Here is a tiny trained network, its code and every weight. The questions are about switching its units off for an input and a target symbol, where a switched-off unit gives its printed mean instead of its output.

import numpy as np


def w(rows, s, z=0):
    codes = np.array(rows[::2]) - 128.0
    scale = np.full(codes.shape[1], s)
    scale[-1] = z or s
    return codes * scale


def norm(h):
    return h / np.sqrt((h * h).mean(-1, keepdims=True) + 1e-5)


def softmax(a):
    e = np.exp(a - a.max(-1, keepdims=True))
    return e / e.sum(-1, keepdims=True)


def log_softmax(a):
    a = a - a.max(-1, keepdims=True)
    return a - np.log(np.exp(a).sum(-1, keepdims=True))


def net(x, mask):
    ids = ['ΘΣΦαβδεζηξ'.index(c) for c in x.split()]
    T = len(ids)
    res = E[ids] + P[:T]
    u = 0
    for l in range(3):
        r = norm(res)
        for j in range(2):
            rows = slice(2 * j, 2 * j + 2)
            q, k, v = (r @ M[l][rows].T for M in (Q, K, V))
            z = softmax(np.where(np.tri(T) > 0, q @ k.T / 2**0.5, -1e9)) @ v
            o = O[l][rows]
            res = res + np.where(mask[u + j], z, o[:, -1]) @ o[:, :-1]
        u += 2
    return log_softmax(norm(res)[-1] @ U[:, :-1].T + U[:, -1])


Q, K, V, O = {}, {}, {}, {}
E = w([
[117,36,48,250,19,237,162],'Θ',
[125,80,116,157,95,105,66],'Σ',
[141,121,116,120,115,97,159],'Φ',
[135,116,121,119,105,80,159],'α',
[147,189,152,146,156,120,133],'β',
[141,92,117,119,176,166,196],'δ',
[146,179,106,115,184,97,172],'ε',
[128,113,118,117,102,72,155],'ζ',
[110,233,178,135,167,107,165],'η',
[105,194,62,85,71,141,116],'ξ',
],0.02)
P = w([
[2,200,120,172,105,104,196],'0',
[76,161,100,145,99,114,161],'1',
[102,150,114,137,92,124,150],'2',
[119,141,128,134,82,127,144],'3',
[130,138,131,133,86,130,137],'4',
[141,141,132,134,87,130,134],'5',
[154,138,131,133,88,127,132],'6',
[159,132,132,132,86,130,127],'7',
[165,137,134,132,93,131,126],'8',
[174,137,130,127,95,129,123],'9',
[179,140,133,128,102,126,120],'10',
[184,141,129,123,104,125,119],'11',
[187,145,122,121,122,130,117],'12',
[194,147,125,120,117,126,120],'13',
],0.0073)
Q[0] = w([
[143,197,170,142,175,151,39],'L0H0',
[81,84,191,90,108,2,116],'L0H0',
[213,81,225,156,222,91,178],'L0H1',
[152,250,135,105,177,140,132],'L0H1',
],0.0069)
K[0] = w([
[24,55,109,143,115,148,120],'L0H0',
[97,134,111,141,117,58,91],'L0H0',
[170,81,198,128,244,133,160],'L0H1',
[159,254,121,82,170,188,163],'L0H1',
],0.0072)
V[0] = w([
[172,139,98,169,108,84,128],'L0H0',
[127,2,108,87,134,147,74],'L0H0',
[167,111,150,161,205,65,76],'L0H1',
[142,183,45,28,139,195,123],'L0H1',
],0.0059)
O[0] = w([
[69,226,188,56,150,1,179,228],'L0H0',
[236,82,162,104,55,200,90,4],'L0H0',
[139,109,223,213,173,163,247,108],'L0H1',
[69,79,200,145,11,44,7,41],'L0H1',
],0.0059,0.0027)
Q[1] = w([
[117,161,115,81,118,152,217],'L1H0',
[184,212,154,36,156,106,162],'L1H0',
[135,137,174,152,125,159,255],'L1H1',
[42,188,140,186,72,114,131],'L1H1',
],0.0076)
K[1] = w([
[3,170,89,168,92,192,119],'L1H0',
[39,185,186,203,137,104,181],'L1H0',
[196,209,74,198,172,96,67],'L1H1',
[91,54,125,129,182,181,139],'L1H1',
],0.0053)
V[1] = w([
[44,171,105,152,49,113,162],'L1H0',
[192,94,121,118,171,86,102],'L1H0',
[182,254,138,138,161,132,102],'L1H1',
[130,181,153,141,159,77,80],'L1H1',
],0.0073)
O[1] = w([
[56,65,134,195,183,145,58,254],'L1H0',
[65,48,141,92,71,187,220,101],'L1H0',
[214,110,178,135,45,150,90,135],'L1H1',
[253,125,138,123,86,142,105,131],'L1H1',
],0.0061,0.0048)
Q[2] = w([
[87,187,240,168,175,157,141],'L2H0',
[226,55,164,127,2,209,176],'L2H0',
[144,115,70,12,22,122,124],'L2H1',
[200,96,181,96,119,207,142],'L2H1',
],0.01)
K[2] = w([
[114,228,246,144,126,106,110],'L2H0',
[177,29,152,115,67,202,113],'L2H0',
[136,103,44,113,57,147,175],'L2H1',
[184,93,140,140,122,165,127],'L2H1',
],0.012)
V[2] = w([
[149,56,24,190,163,173,135],'L2H0',
[40,137,168,161,152,167,92],'L2H0',
[144,139,187,106,146,254,78],'L2H1',
[186,42,43,201,52,186,203],'L2H1',
],0.006)
O[2] = w([
[177,200,247,68,70,156,145,203],'L2H0',
[109,19,147,2,133,181,151,156],'L2H0',
[79,44,25,136,77,176,31,4],'L2H1',
[176,162,117,247,189,112,30,45],'L2H1',
],0.0059,0.0042)
U = w([
[84,99,72,174,61,190,166,126],'Θ',
[211,125,136,137,163,99,86,253],'Σ',
[118,66,132,109,131,122,103,59],'Φ',
[118,91,114,104,127,133,112,43],'α',
[178,133,178,2,103,134,184,125],'β',
[38,49,105,120,228,89,175,203],'δ',
[121,92,115,96,128,132,112,38],'ε',
[116,75,123,101,129,126,104,63],'ζ',
[123,82,117,101,124,128,110,47],'η',
[97,131,76,42,75,134,42,226],'ξ',
],0.0086,0.004)

Each question gives the input, a string of symbols that net reads in full, and the target symbol t.
The units are the heads (2 rows each of Q, K, V and O). Each row of codes is followed by its name. A weight is (code - 128) times the scale printed after its matrix; where a second scale follows, it is the last column's (O and U).
mask holds one flag per head, layer by layer. A switched-off head (its flag False) gives its mean, the last column of its rows in O, instead of its output. The means were averaged over made-up inputs and are rounded, as every weight is.
A unit's drop is (log p(t) with every unit on - log p(t) with that unit switched off) / (log p(t) with every unit on - log p(t) with every unit switched off).
The circuit of an input: a set's keep is (log p(t) with only the set's units on - log p(t) with every unit switched off) / (log p(t) with every unit on - log p(t) with every unit switched off). Starting from all 6 units, units are removed one at a time, each time the one whose removal leaves the highest keep (on an exact tie, the one counted first), for as long as the keep stays at least 0.8.
units of the circuit, in order: the units of the circuit, biggest drop first
heads that matter: for each layer, one digit per head in row order, 1 if its drop is at least 0.15 and else 0, layers parted by /
drop when u is switched off: that unit's drop, to one decimal
input ξ δ η δ Σ Σ ζ, target δ: units of the circuit, in order	L2H0, L0H0
input ξ Σ η δ ξ ζ, target δ: units of the circuit, in order	L2H0, L1H0
input δ η Θ δ η α β Σ, target δ: heads that matter	10 / 01 / 00
input Φ Σ β δ Φ Σ Σ δ, target β: units of the circuit, in order	L1H1, L2H0, L0H1
input η η β Σ α, target δ: units of the circuit, in order	L2H0
input Σ β ξ β η Σ β Σ, target Σ: units of the circuit, in order	L1H1, L0H1, L1H0, L2H1
input η β Φ Θ δ ε δ β δ ξ ξ ξ Σ Σ, target β: units of the circuit, in order	L1H0, L2H0
input ε δ Σ δ, target β: units of the circuit, in order	L2H0, L0H0, L0H1
input β δ β α ε δ Σ, target δ: units of the circuit, in order	L0H0, L0H1
input ξ ε α Θ Σ η, target δ: heads that matter	00 / 00 / 10
input Σ Σ Σ β Σ Σ Σ, target Σ: heads that matter	11 / 10 / 01
input δ Φ β δ Σ η Σ, target β: units of the circuit, in order	L0H1, L1H0, L2H0
input ε Θ Θ δ δ Σ β Σ Σ ζ Σ ε β, target β: heads that matter	11 / 11 / 01
input Θ η β η Φ δ Θ α, target δ: units of the circuit, in order	L0H0
input δ δ ε Θ ζ β Σ δ β δ, target Σ: heads that matter	00 / 01 / 01
input η β β ξ Θ δ δ Σ β Φ, target δ: heads that matter	10 / 00 / 10
input δ ε Σ ξ Φ δ β ε β δ η, target δ: drop when L0H1 is switched off	0.7
input δ δ Σ β δ, target Σ: drop when L1H1 is switched off	1.4
input ξ Φ Σ Σ β, target δ: drop when L1H0 is switched off	0.0
input β β δ δ β δ ξ Θ Φ, target δ: drop when L2H1 is switched off	-0.1
